Here is a tiny trained network, its code and every weight. The questions are about switching its units off for an input and a class, where a switched-off unit gives its printed mean instead of its output.

import numpy as np


def w(rows, s, z=0):
    codes = np.array(rows[::2]) - 128.0
    scale = np.full(codes.shape[1], s)
    scale[-1] = z or s
    return codes * scale


def f(y):
    return y / 2 * (1 + np.tanh(0.7978845608 * (y + 0.044715 * y**3)))


def log_softmax(a):
    a = a - a.max(-1, keepdims=True)
    return a - np.log(np.exp(a).sum(-1, keepdims=True))


def net(x, mask):
    res = np.array(x, float).reshape(1, 8) / 4 @ E
    y = f(res @ A[0][:, :-1].T + A[0][:, -1])
    res = res + np.where(mask, y, B[0][:, -1]) @ B[0][:, :-1]
    return log_softmax(res[-1] @ U[:, :-1].T + U[:, -1])


A, B = {}, {}
E = w([
[130,102,222],'x0',
[148,233,146],'x1',
[128,129,128],'x2',
[129,128,129],'x3',
[253,83,132],'x4',
[128,127,127],'x5',
[128,129,127],'x6',
[127,127,130],'x7',
],0.006)
A[0] = w([
[69,131,163,94],'N0',
[136,173,137,61],'N1',
[44,142,143,104],'N2',
[165,215,149,87],'N3',
[143,138,38,105],'N4',
[102,59,109,73],'N5',
[208,115,127,92],'N6',
[138,139,54,73],'N7',
[38,142,140,84],'N8',
[122,112,215,83],'N9',
[110,104,255,103],'N10',
[184,124,117,59],'N11',
[105,64,99,77],'N12',
[98,132,133,81],'N13',
[104,39,90,127],'N14',
[103,56,104,77],'N15',
[123,115,192,101],'N16',
[123,113,224,74],'N17',
[167,114,114,159],'N18',
[97,146,119,64],'N19',
[112,127,72,78],'N20',
[100,50,104,97],'N21',
[135,115,200,99],'N22',
[133,121,137,151],'N23',
[216,117,127,89],'N24',
[206,118,129,81],'N25',
[177,241,146,99],'N26',
[140,140,7,85],'N27',
[202,112,127,103],'N28',
[149,123,118,183],'N29',
[184,106,123,73],'N30',
[140,143,17,80],'N31',
[109,87,145,59],'N32',
[124,110,123,254],'N33',
],0.0094,0.0058)
B[0] = w([
[114,88,76,129],'N0',
[135,48,150,108],'N1',
[47,78,63,152],'N2',
[137,63,203,147],'N3',
[194,133,109,149],'N4',
[134,69,175,126],'N5',
[64,83,81,149],'N6',
[186,93,110,123],'N7',
[51,52,57,147],'N8',
[200,100,106,130],'N9',
[252,138,97,164],'N10',
[107,77,101,116],'N11',
[142,75,174,126],'N12',
[116,92,109,109],'N13',
[134,128,205,172],'N14',
[136,73,180,130],'N15',
[175,113,109,127],'N16',
[210,85,105,131],'N17',
[89,154,117,166],'N18',
[122,57,110,107],'N19',
[165,81,107,117],'N20',
[129,93,187,143],'N21',
[174,115,101,131],'N22',
[129,141,128,145],'N23',
[54,75,74,154],'N24',
[73,76,83,141],'N25',
[139,63,242,175],'N26',
[238,113,99,158],'N27',
[65,99,85,151],'N28',
[109,170,127,178],'N29',
[85,79,103,125],'N30',
[228,103,100,149],'N31',
[151,76,141,106],'N32',
[127,243,139,254],'N33',
],0.027,0.0045)
U = w([
[51,70,44,120],'0',
[115,173,125,255],'1',
[223,122,73,55],'2',
[104,81,254,47],'3',
[102,182,123,148],'4',
[103,182,122,148],'5',
[101,185,127,111],'6',
],0.0071,0.0057)

Each question gives the input, the list of numbers given to net, and the class t.
The units are the neurons (one row each of A and B). Each row of codes is followed by its name. A weight is (code - 128) times the scale printed after its matrix; where a second scale follows, it is the last column's (A, B and U).
mask holds one flag per neuron, in row order. A switched-off neuron (its flag False) gives its mean, the last column of its row in B, instead of its output. The means were averaged over made-up inputs and are rounded, as every weight is.
A unit's drop is (log p(t) with every unit on - log p(t) with that unit switched off) / (log p(t) with every unit on - log p(t) with every unit switched off).
The circuit of an input: a set's keep is (log p(t) with only the set's units on - log p(t) with every unit switched off) / (log p(t) with every unit on - log p(t) with every unit switched off). Starting from the 12 units with the biggest drops (on a tie, the unit counted first), units are removed one at a time, each time the one whose removal leaves the highest keep (on an exact tie, the one counted first), for as long as the keep stays at least 0.8.
units of the circuit, in order: the units of the circuit, biggest drop first
most important unit: the unit with the biggest drop
k most important neurons: the k neurons with the biggest drops, biggest first
drop of u: that unit's drop, to one decimal
input [8,8,7,1,-3,-4,-8,6], class 2: most important unit -> N10
input [1,2,3,0,-7,-6,-2,5], class 0: units of the circuit, in order -> [N8; N2]
input [5,-7,7,-3,3,-4,-2,1], class 3: units of the circuit, in order -> [N14; N21]
input [1,-2,2,-3,-8,-2,-6,-5], class 0: 2 most important neurons -> [N8; N2]
input [-7,5,1,-7,3,0,-3,-3], class 2: units of the circuit, in order -> [N27; N31]
input [7,8,2,-4,8,5,5,5], class 0: units of the circuit, in order -> [N24; N6]
input [-4,5,1,2,-7,-6,6,-2], class 0: units of the circuit, in order -> [N8; N2]
input [6,3,3,3,-2,2,1,-3], class 2: units of the circuit, in order -> [N10; N17]
input [6,-4,-6,-1,3,2,-6,-1], class 2: 4 most important neurons -> [N10; N17; N9; N22]
input [1,-5,3,3,-7,-5,-7,0], class 0: 3 most important neurons -> [N8; N2; N0]
input [-6,7,-8,-1,1,6,3,4], class 3: 3 most important neurons -> [N26; N3; N10]
input [-7,-2,-8,0,3,-5,2,2], class 2: 3 most important neurons -> [N27; N31; N4]
input [-6,-8,8,6,5,4,0,-1], class 3: 2 most important neurons -> [N14; N21]
input [6,-2,7,-4,1,-2,0,-2], class 2: units of the circuit, in order -> [N10]
input [8,2,7,4,-1,1,-7,-4], class 2: drop of N10 -> 0.3
input [-8,-2,7,-6,3,5,5,-7], class 2: drop of N27 -> 0.3
input [-7,-6,3,3,-4,-4,-7,-4], class 2: drop of N27 -> 0.5
